Each row, then one of two labels for whether it has a hidden trait; a new part has new ones
[  2   0  -4  13   1  -7  -7  13 -15   0  -2  11  30  -1  -2  14  20  -7
  -1   7  -9   9   5   1  -1 -29  17   3 -10   5  -8  -4  -3   2  13   3
  13  -3   3   2   4  -4  -1  -3  -3  -9  -8  -1   4   7  -1   5   7  -4
   0   9 -12  -3   4 -10   0   1  -3   0   3 -23]  (80)
[  3  -1  -2  10  13  -8  -2   6  -2  -9  -3   4  46  -9  -2  -4  11  -3
   1  10  -3  12   2  -2   6 -25  10   2  -6   8 -14  -4  -3   1   2   3
  31   0  -2   3   0  -4  -9   2  -3  10   2   2   7 -14  -4  14  -1 -28
   5  18 -24  -3  -3  -3  -2  -6  -3  -3   3 -13]  (80)
[  2   0  -2  11   6  -8  -3  -6   2  -9  -3  -2  43  -6   4   2   4  -7
   1   6  -1   7  -2  -2   8 -16   8  -2  -2   7 -17  -6  -2  -1   3   1
  40   1  -7   2  -3  -2  -5   3  -1  11  11   3   7 -16  -9  13 -10 -24
   8  14 -13  -2  -4  -6  -4  -5  -3  -6   0  -2]  (73)
[  5  -1  -4  13   6  -6  -4  16 -10   0  -2  12  18  -3  -5   8  18  -4
  -2   9  -9  15   8   0  -2 -24  15   6  -7   4  -6  -3  -2   1   9   2
  18  -3   0   1   4  -5  -7  -2  -3   1  -2   1   4   3  -1   7   4 -23
  -2  13 -18  -4   2  -5  -1  -1  -4   1   4 -23]  (80)
[  5  -1  -2  11  12  -9  -2   5  -2  -9  -2   4  42  -9  -2  -3  11  -3
   1  10  -3  12   3  -2   4 -23  10   2  -6   7 -14  -3  -2   2   0   3
  35   0  -1   3   0  -4  -9   2  -2  12   5   2   6 -13  -4  12  -3 -33
   5  17 -24  -3  -3  -3  -3  -7  -4  -2   3 -13]  (73)
[  1   0  -2  13   7  -7  -2  -5   2  -8  -3  -2  26  -5   1   5   0  -5
   0   6  -2  11   1  -1   7  -8   9  -2  -1   6 -14  -4  -1  -1   1   0
  45   2  -8   1  -3  -2  -7   3   0  15  19   5   8 -16  -9  14 -14 -34
   6  14 -12  -1  -2  -6  -6  -6  -4  -5  -1  -4]  (73)
[ -1   0  -2  12   0  -7  -4  -8   1  -9  -3  -4  40  -2   5   6  -2  -7
   1   4  -1   7  -2   0  10 -13   7  -5   0   4 -15  -7  -1  -4   6   0
  37   2 -10   1  -4  -1  -3   2   0   8  12   3   7 -17 -10  14 -12 -16
   8  10   0  -1  -5  -6  -3  -3  -2  -8  -1   3]  (73)
[ -2  -1  -1   2   7   4  -1  -1   6   2   2   8 -15  10  -5   8  17  -6
  -2   2  -8   5   3  -3  -3   1   4   3   0  -2   0  -5   0   3  -4  -2
  36  -1  -1   2   5   6   1  -1   1   7   2  -1   2   9  -2   3  -2 -33
  -3   2 -12   0  10  -1   1   4  -4  -1  -5 -21]  (80)
[  0   1  -2  11   0  -7  -6  -8   2  -9  -3  -4  41  -3   7   4  -1  -8
   2   5  -1   6  -5  -1  11 -17   4  -7  -1   4 -17  -9  -2  -4   8   1
  30   1  -9   2  -4  -1  -2   2  -1   6   8   3   6 -18 -11  12  -9 -10
   9  11   0  -1  -6  -6  -3  -3   0  -8  -1   5]  (73)
[  0   0  -2  13   4  -8  -2  -8   0  -8  -3  -2  27  -3   2   9   0  -6
  -1   5  -2   8   0   0   8 -10  11  -2  -2   7 -15  -3  -2  -1   3   1
  46   2  -7   0  -3  -1  -5   3   0  13  18   4   8 -15  -9  14 -14 -31
   7  12  -9  -1   0  -8  -6  -6  -4  -5  -1  -4]  (73)
[  1   0  -2  12   6  -8  -3  -6   1  -9  -3  -2  39  -6   3   4   3  -6
   1   6  -2   8  -2  -1   8 -15   9  -2  -2   7 -17  -4  -2  -1   3   1
  40   1  -6   1  -3  -2  -5   3  -1  11  12   4   8 -18  -8  14 -13 -25
   7  14 -12  -1  -2  -7  -5  -5  -3  -5   0  -3]  (73)
[ -8   0  -1  13  -6  -6  -5 -14  -5  -5  -3  -6  12   4   3  15 -10  -7
  -2   1  -1   4   2   3  13  -7   8  -8   0   1  -8  -6   0  -5  10  -1
  25   2  -9  -1  -1   0   2   2   0   5  12   3   7 -17 -11  14 -10  -5
   7   3  16  -1  -2  -6  -2  -1   0  -5  -3  -1]  (73)
[-12   0  -1  10  -8  -3  -4 -15  -8  -2  -3  -6   7   6   3  15 -11  -6
  -2  -1  -2  -1   4   5  12  -6   8  -9  -1  -2   0  -4   0  -3   9   0
   8   0  -3  -3   3   0   4   2   1   1   6   2   6 -14  -9  10  -4   9
   6  -3  18  -1   1  -6   0  -1   1  -2  -3  -8]  (73)
[  4   0  -2  11  10  -7  -2  -1   4  -9  -3  -1  38  -7   1  -1   3  -5
   1   8  -2  12   0  -2   7 -15   8  -2  -1   6 -17  -5  -2   0   0   1
  43   1  -7   2  -3  -2  -9   3  -1  16  13   4   7 -15  -9  14 -10 -34
   7  15 -18  -2  -4  -4  -5  -6  -4  -5   1  -4]  (73)
[  5   0  -5  12   5  -6  -5  18  -9  -1  -2  13  23  -2  -4   6  18  -4
  -1  10  -9  14   8   0   0 -25  13   3  -7   3  -6  -6  -2   1  10   2
  12  -3  -1   2   3  -5  -6  -3  -3   0  -5   1   3   4  -1   7   7 -20
  -1  13 -15  -4   0  -4   1   0  -4   0   4 -19]  (80)
